Below are the code and all the weights of a small trained network. Each question names an input and a class and asks about switching units off, where a switched-off unit gives its printed mean instead of its output.

import numpy as np


def w(rows, s, z=0):
    codes = np.array(rows[::2]) - 128.0
    scale = np.full(codes.shape[1], s)
    scale[-1] = z or s
    return codes * scale


def f(y):
    return y / 2 * (1 + np.tanh(0.7978845608 * (y + 0.044715 * y**3)))


def log_softmax(a):
    a = a - a.max(-1, keepdims=True)
    return a - np.log(np.exp(a).sum(-1, keepdims=True))


def net(x, mask):
    res = np.array(x, float).reshape(1, 8) / 4 @ E
    y = f(res @ A[0][:, :-1].T + A[0][:, -1])
    res = res + np.where(mask, y, B[0][:, -1]) @ B[0][:, :-1]
    return log_softmax(res[-1] @ U[:, :-1].T + U[:, -1])


A, B = {}, {}
E = w([
[81,187,114,133,107,44,122,55,94],'x0',
[111,1,117,51,100,87,83,169,74],'x1',
[80,174,165,186,73,161,86,168,189],'x2',
[130,162,41,222,180,172,32,137,60],'x3',
[180,72,89,107,62,104,131,150,152],'x4',
[153,90,180,173,226,203,185,127,82],'x5',
[146,54,143,127,225,65,118,98,157],'x6',
[122,199,28,9,165,75,202,81,14],'x7',
],0.0073)
A[0] = w([
[119,165,98,81,10,95,166,121,128,207],'neuron 1',
[140,114,100,136,82,123,39,163,204,180],'neuron 2',
[130,63,171,126,89,122,120,164,126,170],'neuron 3',
[175,91,157,172,164,170,162,151,152,221],'neuron 4',
[130,96,139,138,91,124,74,146,154,251],'neuron 5',
[122,175,136,161,150,122,126,99,168,102],'neuron 6',
[145,84,167,134,74,104,105,152,168,211],'neuron 7',
[174,120,138,144,149,156,163,168,149,20],'neuron 8',
[158,145,63,159,153,129,70,115,83,133],'neuron 9',
[136,101,99,60,152,55,145,74,106,170],'neuron 10',
[129,162,167,184,145,107,131,61,152,215],'neuron 11',
],0.012,0.0031)
B[0] = w([
[171,205,70,91,42,207,88,61,255,226],'neuron 1',
[76,115,46,125,51,148,65,165,126,224],'neuron 2',
[79,150,58,104,119,88,133,116,146,206],'neuron 3',
[194,185,115,80,125,154,125,47,141,246],'neuron 4',
[104,134,52,109,85,125,97,131,122,202],'neuron 5',
[64,128,141,161,123,58,140,109,176,172],'neuron 6',
[45,126,45,141,102,64,95,151,127,218],'neuron 7',
[173,136,130,101,140,178,122,110,92,173],'neuron 8',
[66,98,67,168,116,157,69,177,76,202],'neuron 9',
[183,115,147,36,186,67,203,149,96,245],'neuron 10',
[69,168,108,131,123,68,110,90,205,201],'neuron 11',
],0.0098,0.011)
U = w([
[145,112,121,177,129,212,77,179,39,120],'0',
[63,73,96,110,186,54,155,185,71,170],'1',
[50,149,61,148,55,151,69,120,174,221],'2',
[133,72,172,176,93,121,138,198,161,50],'3',
[126,78,188,161,96,120,134,205,148,35],'4',
[255,152,146,57,139,132,159,65,165,157],'5',
[161,97,204,88,157,96,174,226,109,2],'6',
[44,150,237,240,157,114,121,113,178,55],'7',
],0.0081,0.0049)

Each question gives the input, the list of numbers given to net, and the class t.
The units are the neurons (one row each of A and B). Each row of codes is followed by its name. A weight is (code - 128) times the scale printed after its matrix; where a second scale follows, it is the last column's (A, B and U).
mask holds one flag per neuron, in row order. A switched-off neuron (its flag False) gives its mean, the last column of its row in B, instead of its output. The means were averaged over made-up inputs and are rounded, as every weight is.
A unit's drop is (log p(t) with every unit on - log p(t) with that unit switched off) / (log p(t) with every unit on - log p(t) with every unit switched off).
The circuit of an input: a set's keep is (log p(t) with only the set's units on - log p(t) with every unit switched off) / (log p(t) with every unit on - log p(t) with every unit switched off). Starting from all 11 units, units are removed one at a time, each time the one whose removal leaves the highest keep (on an exact tie, the one counted first), for as long as the keep stays at least 0.8.
circuit, biggest first: the units of the circuit, biggest drop first
unit that matters most: the unit with the biggest drop
k most important neurons: the k neurons with the biggest drops, biggest first
drop of u: that unit's drop, to one decimal
input [-1,4,-4,8,-8,1,-5,-6], class 0: unit that matters most => neuron 1
input [-5,7,-2,-6,-4,-2,-1,1], class 1: circuit, biggest first => neuron 4; neuron 10
input [8,3,3,-1,-5,-2,-7,5], class 5: circuit, biggest first => neuron 2; neuron 7; neuron 10
input [-2,-4,5,2,8,6,2,6], class 0: circuit, biggest first => neuron 1; neuron 11; neuron 3
input [-3,3,-2,8,5,5,-2,-3], class 0: circuit, biggest first => neuron 1; neuron 11
input [3,4,-8,-1,-3,2,-5,-4], class 1: 2 most important neurons => neuron 1; neuron 4
input [5,-1,-6,4,0,2,0,-3], class 1: 2 most important neurons => neuron 1; neuron 2
input [-6,6,-7,-1,6,-5,6,-4], class 1: 3 most important neurons => neuron 1; neuron 10; neuron 11
input [0,-5,0,-2,-5,-6,-7,7], class 5: 3 most important neurons => neuron 2; neuron 7; neuron 9
input [-6,-7,-3,8,8,-3,3,7], class 1: circuit, biggest first => neuron 1; neuron 4
input [0,1,-3,-6,6,3,-8,2], class 5: 2 most important neurons => neuron 2; neuron 9
input [-2,-4,-3,-1,-8,2,-1,-1], class 7: 2 most important neurons => neuron 10; neuron 1
input [-1,6,-6,-7,-3,1,2,-7], class 1: 3 most important neurons => neuron 1; neuron 11; neuron 2
input [7,-5,1,-1,-5,8,-6,5], class 7: unit that matters most => neuron 2
input [-5,6,-7,-2,1,4,8,8], class 6: 2 most important neurons => neuron 10; neuron 1
input [1,-7,0,0,-5,6,7,7], class 1: 4 most important neurons => neuron 1; neuron 6; neuron 10; neuron 4
input [-2,5,-8,-3,-2,4,-2,2], class 6: 2 most important neurons => neuron 1; neuron 4
input [2,7,-8,-8,0,2,-8,-1], class 5: 2 most important neurons => neuron 1; neuron 10
input [8,6,5,1,5,2,7,7], class 5: 2 most important neurons => neuron 1; neuron 7
input [-3,-8,3,-3,3,6,6,-3], class 5: unit that matters most => neuron 4
input [-2,0,-7,5,5,7,-2,0], class 0: 3 most important neurons => neuron 9; neuron 1; neuron 10
input [0,-7,-3,3,-6,5,2,4], class 7: drop of neuron 1 => 0.2
input [-8,-1,-7,7,5,6,-6,-7], class 0: drop of neuron 4 => -0.1
input [-5,-5,6,2,8,7,-1,0], class 5: drop of neuron 4 => 0.3
